Below is a small trained network, with its code and all its weights. Each question gives an input and a target symbol and asks what happens when units are switched off, that is, made to give their printed mean instead of their output.

import numpy as np


def w(rows, s, z=0):
    codes = np.array(rows[::2]) - 128.0
    scale = np.full(codes.shape[1], s)
    scale[-1] = z or s
    return codes * scale


def norm(h):
    return h / np.sqrt((h * h).mean(-1, keepdims=True) + 1e-5)


def f(y):
    return np.maximum(y, 0)


def softmax(a):
    e = np.exp(a - a.max(-1, keepdims=True))
    return e / e.sum(-1, keepdims=True)


def log_softmax(a):
    a = a - a.max(-1, keepdims=True)
    return a - np.log(np.exp(a).sum(-1, keepdims=True))


def net(x, mask):
    ids = ['βγδεζθλμξπφψω'.index(c) for c in x.split()]
    T = len(ids)
    res = E[ids] + P[:T]
    r = norm(res)
    for j in range(2):
        rows = slice(2 * j, 2 * j + 2)
        q, k, v = (r @ M[0][rows].T for M in (Q, K, V))
        z = softmax(np.where(np.tri(T) > 0, q @ k.T / 2**0.5, -1e9)) @ v
        o = O[0][rows]
        res = res + np.where(mask[j], z, o[:, -1]) @ o[:, :-1]
    y = f(norm(res) @ A[0][:, :-1].T + A[0][:, -1])
    res = res + np.where(mask[2:6], y, B[0][:, -1]) @ B[0][:, :-1]
    return log_softmax(norm(res)[-1] @ U[:, :-1].T + U[:, -1])


Q, K, V, O, A, B = {}, {}, {}, {}, {}, {}
E = w([
[116,197,166,174,86,179,142],'β',
[120,86,41,122,154,126,185],'γ',
[79,67,75,195,167,108,174],'δ',
[89,140,148,192,154,177,160],'ε',
[153,224,113,82,175,72,1],'ζ',
[119,79,182,131,179,115,177],'θ',
[108,102,61,145,63,58,173],'λ',
[76,148,167,186,87,116,144],'μ',
[144,158,131,108,179,198,170],'ξ',
[90,162,83,210,162,212,153],'π',
[110,161,30,198,85,164,149],'φ',
[153,186,115,26,54,143,196],'ψ',
[134,118,205,63,116,107,185],'ω',
],0.002)
P = w([
[149,183,145,154,158,84,172],'0',
[84,160,146,131,135,100,197],'1',
[185,92,155,113,119,145,49],'2',
[99,179,138,128,150,87,146],'3',
[85,85,153,106,95,168,161],'4',
[217,134,153,133,139,100,44],'5',
[56,177,131,87,158,112,119],'6',
[135,82,163,167,82,163,254],'7',
[199,156,133,117,161,91,15],'8',
[54,169,151,140,87,142,194],'9',
],0.0029)
Q[0] = w([
[101,82,138,109,78,183,184],'h0',
[45,184,130,110,120,94,226],'h0',
[102,77,129,123,83,193,166],'h1',
[26,184,111,125,129,121,247],'h1',
],0.012)
K[0] = w([
[23,173,116,81,149,121,99],'h0',
[161,175,116,108,189,64,6],'h0',
[35,159,97,102,143,121,123],'h1',
[135,189,124,90,191,74,2],'h1',
],0.0092)
V[0] = w([
[136,110,55,81,3,30,136],'h0',
[165,94,215,24,155,92,186],'h0',
[201,229,152,37,76,187,160],'h1',
[160,133,2,73,203,197,163],'h1',
],0.005)
O[0] = w([
[138,121,160,150,84,2,182,23],'h0',
[36,115,110,80,87,165,225,70],'h0',
[75,3,173,207,40,160,76,254],'h1',
[30,92,149,85,186,73,50,106],'h1',
],0.0066,0.001)
A[0] = w([
[106,180,60,90,134,254,141,1],'n0',
[62,160,95,92,71,202,253,62],'n1',
[154,124,235,46,85,141,132,135],'n2',
[74,67,149,225,54,192,94,142],'n3',
],0.0056,0.0055)
B[0] = w([
[172,7,254,124,137,83,220,161],'n0',
[133,130,43,160,153,86,28,197],'n1',
[80,126,66,240,169,102,94,152],'n2',
[185,170,141,45,138,74,105,254],'n3',
],0.0065,0.0055)
U = w([
[208,149,163,100,82,149,98,144],'β',
[6,138,141,108,188,74,162,72],'γ',
[142,209,94,96,189,137,200,111],'δ',
[150,80,213,140,143,187,192,253],'ε',
[140,149,151,84,122,120,127,34],'ζ',
[126,41,68,141,192,123,174,60],'θ',
[134,158,151,173,83,56,237,63],'λ',
[177,166,91,232,88,195,172,136],'μ',
[68,97,160,46,117,194,85,179],'ξ',
[108,142,109,145,193,234,60,43],'π',
[153,120,138,201,150,64,61,120],'φ',
[79,88,206,123,39,100,146,216],'ψ',
[100,122,38,129,57,117,106,204],'ω',
],0.011,0.0029)

Each question gives the input, a string of symbols that net reads in full, and the target symbol t.
The units are the heads (2 rows each of Q, K, V and O) and the neurons (one row each of A and B). Each row of codes is followed by its name. A weight is (code - 128) times the scale printed after its matrix; where a second scale follows, it is the last column's (O, A, B and U).
mask holds one flag per unit, heads first, then neurons. A switched-off unit (its flag False) gives its mean, the last column of its rows in O or B, instead of its output. The means were averaged over made-up inputs and are rounded, as every weight is.
A unit's drop is (log p(t) with every unit on - log p(t) with that unit switched off) / (log p(t) with every unit on - log p(t) with every unit switched off).
The circuit of an input: a set's keep is (log p(t) with only the set's units on - log p(t) with every unit switched off) / (log p(t) with every unit on - log p(t) with every unit switched off). Starting from all 6 units, units are removed one at a time, each time the one whose removal leaves the highest keep (on an exact tie, the one counted first), for as long as the keep stays at least 0.8.
circuit, biggest first: the units of the circuit, biggest drop first
unit that matters most: the unit with the biggest drop
k most important neurons: the k neurons with the biggest drops, biggest first
heads that matter: for each layer, one digit per head in row order, 1 if its drop is at least 0.15 and else 0, layers parted by /
input ξ μ λ ω ψ φ, target ψ: unit that matters most => h1
input ζ φ μ ξ φ φ δ, target β: circuit, biggest first => [n3, h1]
input ω β δ ε φ ψ ε π θ, target π: 2 most important neurons => [n3, n0]
input ξ ω γ ξ μ ψ ξ ξ φ, target ξ: circuit, biggest first => [h1, h0]
input θ β ω β λ ε δ, target ε: circuit, biggest first => [h0, n0, h1]
input β ε ξ φ ω ε ω, target ε: heads that matter => 10
input β ω δ ω ξ γ φ, target γ: 2 most important neurons => [n3, n1]
input ε ω ω, target ω: heads that matter => 10
input γ ω ω δ φ δ γ ω δ, target ω: circuit, biggest first => [h0, n1]
input δ φ μ ω φ ξ θ ψ ψ μ, target ψ: circuit, biggest first => [h1, h0]
input ε λ γ, target λ: heads that matter => 10
input ω φ ε ξ, target ε: circuit, biggest first => [n0, h0]
input φ δ δ φ π θ, target π: circuit, biggest first => [h0, n3]
input φ ε φ μ ε ξ δ γ ω, target γ: circuit, biggest first => [h1, h0, n3]
input γ β ω φ γ ω λ ψ, target λ: unit that matters most => h0
input ψ ξ π ω ε, target ω: circuit, biggest first => [h0, n1]
input δ γ φ μ φ δ π, target δ: heads that matter => 01
input φ θ δ, target θ: heads that matter => 11
input ω φ β φ β φ ω ξ, target ω: heads that matter => 10
input δ ω λ ω δ μ φ, target μ: circuit, biggest first => [h1]
input λ ξ γ β, target γ: circuit, biggest first => [h1, n3]
input ζ λ ω φ φ ε ξ φ, target β: heads that matter => 01
